Here is a tiny trained network, its code and every weight. The questions are about switching its units off for an input and a target symbol, where a switched-off unit gives its printed mean instead of its output.

import numpy as np


def w(rows, s, z=0):
    codes = np.array(rows[::2]) - 128.0
    scale = np.full(codes.shape[1], s)
    scale[-1] = z or s
    return codes * scale


def f(y):
    return np.maximum(y, 0)


def softmax(a):
    e = np.exp(a - a.max(-1, keepdims=True))
    return e / e.sum(-1, keepdims=True)


def log_softmax(a):
    a = a - a.max(-1, keepdims=True)
    return a - np.log(np.exp(a).sum(-1, keepdims=True))


def net(x, mask):
    ids = ['ΣΦΨαβγδεζηλμξπω'.index(c) for c in x.split()]
    T = len(ids)
    res = E[ids] + P[:T]
    u = 0
    for l in range(2):
        q, k, v = (res @ M[l].T for M in (Q, K, V))
        z = softmax(np.where(np.tri(T) > 0, q @ k.T / 4**0.5, -1e9)) @ v
        res = res + np.where(mask[u], z, O[l][:, -1]) @ O[l][:, :-1]
        u += 1
        y = f(res @ A[l][:, :-1].T + A[l][:, -1])
        res = res + np.where(mask[u : u + 16], y, B[l][:, -1]) @ B[l][:, :-1]
        u += 16
    return log_softmax(res[-1] @ U[:, :-1].T + U[:, -1])


Q, K, V, O, A, B = {}, {}, {}, {}, {}, {}
E = w([
[116,118,119,187,128,168,152,39],'Σ',
[101,173,126,160,51,177,167,68],'Φ',
[96,46,163,207,143,181,89,129],'Ψ',
[79,165,141,59,95,106,212,110],'α',
[249,112,126,98,46,79,109,140],'β',
[76,112,112,125,154,133,169,146],'γ',
[167,136,138,81,112,95,156,177],'δ',
[165,51,171,111,191,105,86,137],'ε',
[217,131,78,125,68,108,140,61],'ζ',
[165,29,151,170,172,161,82,85],'η',
[107,77,155,111,229,107,146,101],'λ',
[172,111,130,166,65,155,106,132],'μ',
[200,193,106,114,54,145,172,138],'ξ',
[122,73,155,125,179,114,127,189],'π',
[170,185,130,97,148,115,180,86],'ω',
],0.015)
P = w([
[143,147,117,51,127,225,102,75],'0',
[165,184,192,224,199,37,155,27],'1',
[122,107,67,103,170,137,107,169],'2',
[151,68,255,50,37,96,110,138],'3',
[150,181,165,214,174,43,142,95],'4',
[122,115,37,102,188,136,77,168],'5',
[161,48,237,61,28,107,125,115],'6',
[94,182,158,204,155,40,111,121],'7',
[124,102,16,115,212,107,63,194],'8',
[172,40,231,72,20,114,133,114],'9',
],0.0099)
Q[0] = w([
[104,97,105,72,102,83,194,155],'L0H1',
[137,129,205,121,214,123,42,134],'L0H1',
[137,97,80,176,128,101,136,131],'L0H1',
[94,125,255,29,205,207,184,164],'L0H1',
],0.0049)
K[0] = w([
[93,22,98,32,170,168,111,236],'L0H1',
[123,91,123,70,160,97,2,139],'L0H1',
[193,137,67,154,175,224,113,99],'L0H1',
[73,187,153,71,183,214,174,136],'L0H1',
],0.0036)
V[0] = w([
[218,159,111,81,135,174,49,41],'L0H1',
[137,197,206,192,141,38,71,138],'L0H1',
[75,142,239,100,115,54,111,57],'L0H1',
[64,11,2,211,93,183,119,163],'L0H1',
],0.0045)
O[0] = w([
[149,78,141,244,132,254,216,169,235],'L0H1',
[133,93,118,129,126,40,119,164,137],'L0H1',
[172,136,144,187,135,166,145,159,188],'L0H1',
[135,185,170,120,122,160,79,96,4],'L0H1',
],0.0092,0.0025)
A[0] = w([
[77,136,182,76,60,128,63,187,143],'L0N1',
[114,147,169,212,83,130,78,124,62],'L0N2',
[159,187,109,98,208,167,100,200,91],'L0N3',
[88,38,108,44,179,202,88,158,124],'L0N4',
[197,57,127,57,68,141,115,90,212],'L0N5',
[39,140,76,138,177,162,185,114,170],'L0N6',
[123,57,132,144,86,115,110,41,251],'L0N7',
[88,198,41,86,111,121,175,119,204],'L0N8',
[36,162,134,128,57,124,163,140,103],'L0N9',
[110,80,200,177,137,158,100,74,128],'L0N10',
[142,218,170,136,34,45,186,150,109],'L0N11',
[123,89,71,49,109,125,166,183,73],'L0N12',
[22,129,49,95,111,206,116,221,130],'L0N13',
[182,148,91,94,91,143,154,141,107],'L0N14',
[164,117,2,200,184,118,114,145,177],'L0N15',
[139,104,225,120,150,10,188,163,121],'L0N16',
],0.0074,0.0031)
B[0] = w([
[131,85,121,185,117,134,148,84,165],'L0N1',
[188,153,170,44,203,114,167,104,159],'L0N2',
[135,105,149,61,178,42,224,180,160],'L0N3',
[38,106,188,131,101,168,152,79,216],'L0N4',
[93,81,142,127,35,184,153,184,255],'L0N5',
[113,172,76,208,163,85,152,68,175],'L0N6',
[125,171,134,164,125,127,98,220,237],'L0N7',
[217,138,23,156,154,127,138,185,168],'L0N8',
[205,131,134,95,174,108,104,166,148],'L0N9',
[144,172,157,152,79,102,159,152,214],'L0N10',
[50,72,160,208,159,124,60,108,200],'L0N11',
[209,128,150,58,104,155,103,110,172],'L0N12',
[26,255,129,54,71,120,166,226,171],'L0N13',
[119,67,110,157,152,146,195,165,170],'L0N14',
[12,120,61,143,176,109,88,149,238],'L0N15',
[145,197,128,230,62,176,124,115,254],'L0N16',
],0.0063,0.0062)
Q[1] = w([
[43,88,193,74,112,184,193,118],'L1H1',
[138,190,158,145,54,134,233,110],'L1H1',
[76,156,59,184,221,84,146,196],'L1H1',
[93,134,236,150,111,107,86,2],'L1H1',
],0.0081)
K[1] = w([
[70,102,141,83,173,212,176,105],'L1H1',
[146,210,115,91,165,226,193,109],'L1H1',
[71,134,90,143,154,2,49,161],'L1H1',
[109,112,196,183,124,160,200,70],'L1H1',
],0.0079)
V[1] = w([
[163,202,43,173,191,133,176,73],'L1H1',
[90,139,178,77,193,26,143,48],'L1H1',
[184,2,86,91,146,107,180,155],'L1H1',
[167,240,109,54,122,90,175,205],'L1H1',
],0.0074)
O[1] = w([
[206,153,160,185,160,64,106,65,179],'L1H1',
[84,134,166,142,57,109,200,93,2],'L1H1',
[234,122,198,35,186,153,180,169,115],'L1H1',
[111,254,168,87,56,198,58,100,113],'L1H1',
],0.0095,0.0087)
A[1] = w([
[83,160,126,115,178,149,121,105,64],'L1N1',
[85,105,109,67,87,207,128,165,115],'L1N2',
[132,115,221,162,142,185,133,140,199],'L1N3',
[168,155,172,112,85,119,192,157,58],'L1N4',
[124,162,44,83,181,181,164,118,72],'L1N5',
[173,146,142,2,134,159,76,155,2],'L1N6',
[142,166,155,164,121,50,179,68,32],'L1N7',
[61,141,65,112,174,123,194,127,90],'L1N8',
[149,98,155,158,183,74,191,193,142],'L1N9',
[135,99,139,164,69,156,200,83,99],'L1N10',
[115,167,35,45,115,99,168,103,111],'L1N11',
[117,81,132,128,48,168,130,215,194],'L1N12',
[153,79,98,89,146,144,167,141,109],'L1N13',
[104,86,192,9,96,137,186,183,117],'L1N14',
[87,82,45,214,154,103,144,143,140],'L1N15',
[44,113,135,113,52,133,144,96,161],'L1N16',
],0.0087,0.005)
B[1] = w([
[109,93,128,155,62,118,177,127,137],'L1N1',
[154,193,151,141,160,134,117,147,189],'L1N2',
[155,128,66,74,82,76,145,129,186],'L1N3',
[90,107,183,106,173,113,116,87,148],'L1N4',
[156,120,150,86,89,65,97,106,158],'L1N5',
[122,58,143,220,108,162,214,135,181],'L1N6',
[152,73,101,73,132,164,94,185,175],'L1N7',
[216,140,91,114,98,134,173,131,152],'L1N8',
[86,163,83,105,94,118,104,84,208],'L1N9',
[134,142,79,96,139,130,177,140,153],'L1N10',
[160,44,136,97,110,166,74,114,145],'L1N11',
[101,173,123,99,200,145,143,78,219],'L1N12',
[91,111,116,140,63,137,66,100,161],'L1N13',
[103,157,118,184,180,89,122,69,186],'L1N14',
[115,112,254,128,86,119,116,135,249],'L1N15',
[139,134,56,96,94,97,192,234,155],'L1N16',
],0.0083,0.019)
U = w([
[145,121,152,245,118,68,161,107,178],'Σ',
[127,185,111,175,125,102,42,121,219],'Φ',
[66,114,167,159,100,176,166,205,27],'Ψ',
[135,159,226,46,56,183,125,60,62],'α',
[132,61,78,207,209,159,171,122,95],'β',
[124,127,63,114,34,130,124,157,75],'γ',
[123,147,253,112,175,171,189,88,7],'δ',
[79,122,124,74,162,124,90,19,215],'ε',
[162,36,38,105,123,126,91,167,188],'ζ',
[66,36,172,63,90,206,109,97,83],'η',
[134,54,110,114,70,121,234,71,38],'λ',
[100,133,158,71,188,190,31,211,223],'μ',
[199,94,165,135,119,174,184,211,65],'ξ',
[121,174,102,145,174,89,187,178,191],'π',
[214,122,152,43,160,64,130,101,164],'ω',
],0.0054,0.0016)

Each question gives the input, a string of symbols that net reads in full, and the target symbol t.
The units are the heads (4 rows each of Q, K, V and O) and the neurons (one row each of A and B). Each row of codes is followed by its name. A weight is (code - 128) times the scale printed after its matrix; where a second scale follows, it is the last column's (O, A, B and U).
mask holds one flag per unit, layer by layer, with each layer's heads first. A switched-off unit (its flag False) gives its mean, the last column of its rows in O or B, instead of its output. The means were averaged over made-up inputs and are rounded, as every weight is.
A unit's drop is (log p(t) with every unit on - log p(t) with that unit switched off) / (log p(t) with every unit on - log p(t) with every unit switched off).
The circuit of an input: a set's keep is (log p(t) with only the set's units on - log p(t) with every unit switched off) / (log p(t) with every unit on - log p(t) with every unit switched off). Starting from the 12 units with the biggest drops (on a tie, the unit counted first), units are removed one at a time, each time the one whose removal leaves the highest keep (on an exact tie, the one counted first), for as long as the keep stays at least 0.8.
circuit, biggest first: the units of the circuit, biggest drop first
unit that matters most: the unit with the biggest drop
k most important neurons: the k neurons with the biggest drops, biggest first
k most important neurons of layer l: the k neurons of layer l with the biggest drops, biggest first
input Σ β δ ζ, target Σ: circuit, biggest first => L1H1, L0H1, L1N15
input α ξ μ δ α ε η β α, target α: circuit, biggest first => L1H1, L0N13, L0N11
input Σ μ γ Φ, target Σ: circuit, biggest first => L1H1, L0N6
input Φ μ Σ, target Σ: circuit, biggest first => L1H1, L1N15, L0N6
input π γ ω β ω ζ π δ μ, target μ: 2 most important neurons of layer 0 => L0N15, L0N13
input π α π ε, target π: 2 most important neurons of layer 0 => L0N4, L0N5
input μ π λ Σ π ξ, target ξ: 2 most important neurons => L1N6, L0N8
input ζ Φ λ Ψ, target ζ: unit that matters most => L0H1
input Σ η μ μ μ Σ π Σ Σ, target Σ: circuit, biggest first => L1H1, L1N15, L0N15, L0N6
input ε Σ π λ ε η Σ Φ α μ, target ε: 2 most important neurons of layer 0 => L0N16, L0N5
input π η γ Ψ ζ β α, target π: 2 most important neurons => L1N16, L1N15
input Ψ β Ψ, target Ψ: circuit, biggest first => L1H1, L0N13, L1N15, L0N4
input β Φ η α δ η α, target β: 3 most important neurons => L1N6, L1N14, L1N15
input ξ β ξ π, target ξ: 2 most important neurons of layer 0 => L0N14, L0N8
input λ ξ π π γ π ε β δ β, target λ: most important neuron of layer 1 => L1N10
input β ω ε, target ε: 2 most important neurons => L1N14, L1N9
input δ ζ δ, target δ: 2 most important neurons of layer 1 => L1N6, L1N14
input γ ζ β β ξ Σ Ψ ε Φ, target Φ: circuit, biggest first => L1H1, L0N13, L0N8, L0N6
input Ψ Σ π π, target Ψ: 2 most important neurons => L1N16, L0N4
input π μ ε γ Ψ μ δ ζ ω μ, target π: 2 most important neurons => L1N16, L1N12
input γ η μ ε γ λ π η β Σ, target γ: 2 most important neurons => L0N13, L1N16
input ξ Φ Φ δ, target ξ: 2 most important neurons => L1N6, L0N14
input ξ η β ξ, target ξ: 3 most important neurons of layer 1 => L1N6, L1N9, L1N14
input Φ β ε Ψ, target Φ: most important neuron => L0N13
input η α ω Φ π Φ μ β μ π, target η: 3 most important neurons => L1N15, L0N4, L1N13
input γ ε β π, target γ: 2 most important neurons => L0N13, L1N16
input β λ π δ π Ψ, target Ψ: 3 most important neurons of layer 0 => L0N13, L0N4, L0N15
